Below are the code and all the weights of a small trained network. Each question names an input and a class and asks about switching units off, where a switched-off unit gives its printed mean instead of its output.

import numpy as np


def w(rows, s, z=0):
    codes = np.array(rows[::2]) - 128.0
    scale = np.full(codes.shape[1], s)
    scale[-1] = z or s
    return codes * scale


def f(y):
    return y / 2 * (1 + np.tanh(0.7978845608 * (y + 0.044715 * y**3)))


def log_softmax(a):
    a = a - a.max(-1, keepdims=True)
    return a - np.log(np.exp(a).sum(-1, keepdims=True))


def net(x, mask):
    res = np.array(x, float).reshape(1, 7) / 4 @ E
    y = f(res @ A[0][:, :-1].T + A[0][:, -1])
    res = res + np.where(mask, y, B[0][:, -1]) @ B[0][:, :-1]
    return log_softmax(res[-1] @ U[:, :-1].T + U[:, -1])


A, B = {}, {}
E = w([
[129,130,132,128],'x0',
[126,132,124,131],'x1',
[210,208,32,91],'x2',
[59,150,129,2],'x3',
[116,129,107,134],'x4',
[85,233,135,155],'x5',
[120,125,116,131],'x6',
],0.008)
A[0] = w([
[134,118,100,178,43],'n1',
[211,189,114,108,25],'n2',
[112,90,165,14,105],'n3',
[145,135,178,160,73],'n4',
[145,43,73,117,103],'n5',
[176,99,150,92,230],'n6',
[102,112,128,8,1],'n7',
[141,178,163,186,53],'n8',
[162,163,94,115,43],'n9',
[102,187,191,60,29],'n10',
[162,102,105,227,26],'n11',
[85,134,107,84,55],'n12',
[162,220,89,138,49],'n13',
[222,155,105,94,56],'n14',
[92,92,187,149,74],'n15',
[129,170,66,126,162],'n16',
[144,135,141,130,23],'n17',
[160,125,136,176,38],'n18',
[83,231,167,166,211],'n19',
[25,188,90,116,138],'n20',
[164,85,101,182,83],'n21',
[124,189,163,141,182],'n22',
[219,146,173,184,79],'n23',
[43,116,190,170,66],'n24',
[119,85,104,51,116],'n25',
[44,124,167,167,38],'n26',
[155,110,104,187,41],'n27',
],0.012,0.0061)
B[0] = w([
[143,178,134,103,133],'n1',
[81,114,158,63,179],'n2',
[203,180,133,161,228],'n3',
[130,181,70,80,135],'n4',
[199,116,78,155,183],'n5',
[142,63,84,183,213],'n6',
[124,226,213,137,190],'n7',
[184,165,90,129,152],'n8',
[49,130,177,87,150],'n9',
[146,155,164,112,167],'n10',
[111,202,163,114,191],'n11',
[116,146,208,133,145],'n12',
[90,105,158,86,202],'n13',
[3,83,95,50,184],'n14',
[99,122,89,28,186],'n15',
[94,36,159,107,202],'n16',
[94,158,159,75,105],'n17',
[91,205,184,88,140],'n18',
[197,64,63,176,254],'n19',
[219,178,118,188,211],'n20',
[182,239,163,118,176],'n21',
[187,99,88,153,188],'n22',
[142,182,172,133,192],'n23',
[86,130,74,22,206],'n24',
[137,166,122,218,188],'n25',
[69,127,86,87,172],'n26',
[74,185,195,136,153],'n27',
],0.0071)
U = w([
[144,245,165,148,30],'0',
[175,105,91,160,227],'1',
[69,104,117,21,2],'2',
[134,112,117,177,195],'3',
[155,111,118,155,186],'4',
],0.011,0.0065)

Each question gives the input, the list of numbers given to net, and the class t.
The units are the neurons (one row each of A and B). Each row of codes is followed by its name. A weight is (code - 128) times the scale printed after its matrix; where a second scale follows, it is the last column's (A, B and U).
mask holds one flag per neuron, in row order. A switched-off neuron (its flag False) gives its mean, the last column of its row in B, instead of its output. The means were averaged over made-up inputs and are rounded, as every weight is.
A unit's drop is (log p(t) with every unit on - log p(t) with that unit switched off) / (log p(t) with every unit on - log p(t) with every unit switched off).
The circuit of an input: a set's keep is (log p(t) with only the set's units on - log p(t) with every unit switched off) / (log p(t) with every unit on - log p(t) with every unit switched off). Starting from the 12 units with the biggest drops (on a tie, the unit counted first), units are removed one at a time, each time the one whose removal leaves the highest keep (on an exact tie, the one counted first), for as long as the keep stays at least 0.8.
units of the circuit, in order: the units of the circuit, biggest drop first
unit that matters most: the unit with the biggest drop
k most important neurons: the k neurons with the biggest drops, biggest first
drop when u is switched off: that unit's drop, to one decimal
input [7,-2,6,6,-4,8,-1], class 1: units of the circuit, in order -> [n19]
input [8,-4,5,-8,7,-7,5], class 0: units of the circuit, in order -> [n21, n11]
input [-7,0,-1,-4,-3,8,-1], class 1: units of the circuit, in order -> [n19, n22]
input [6,8,7,4,3,6,2], class 2: units of the circuit, in order -> [n13, n16]
input [7,7,-8,0,-1,-7,-1], class 2: 2 most important neurons -> [n15, n24]
input [-2,4,0,-6,6,1,-4], class 0: units of the circuit, in order -> [n11, n21, n23]
input [-8,5,-8,4,2,5,-6], class 2: 2 most important neurons -> [n24, n26]
input [3,6,0,8,3,-8,6], class 0: units of the circuit, in order -> [n7, n3]
input [6,0,8,-8,1,-5,-7], class 0: 3 most important neurons -> [n21, n23, n11]
input [6,5,5,1,-6,6,6], class 1: 2 most important neurons -> [n19, n20]
input [3,1,-8,2,3,3,-8], class 2: 3 most important neurons -> [n24, n15, n26]
input [5,2,6,4,-6,-4,-3], class 2: 2 most important neurons -> [n14, n19]
input [3,6,2,-5,1,8,4], class 1: 2 most important neurons -> [n19, n22]
input [2,-2,-5,6,-7,-8,-2], class 1: unit that matters most -> n6
input [2,4,8,4,3,3,3], class 2: drop when n14 is switched off -> 0.1
input [-4,0,5,-7,1,1,1], class 0: drop when n21 is switched off -> 0.1
input [-6,1,-8,1,-2,6,-2], class 2: drop when n15 is switched off -> 0.2
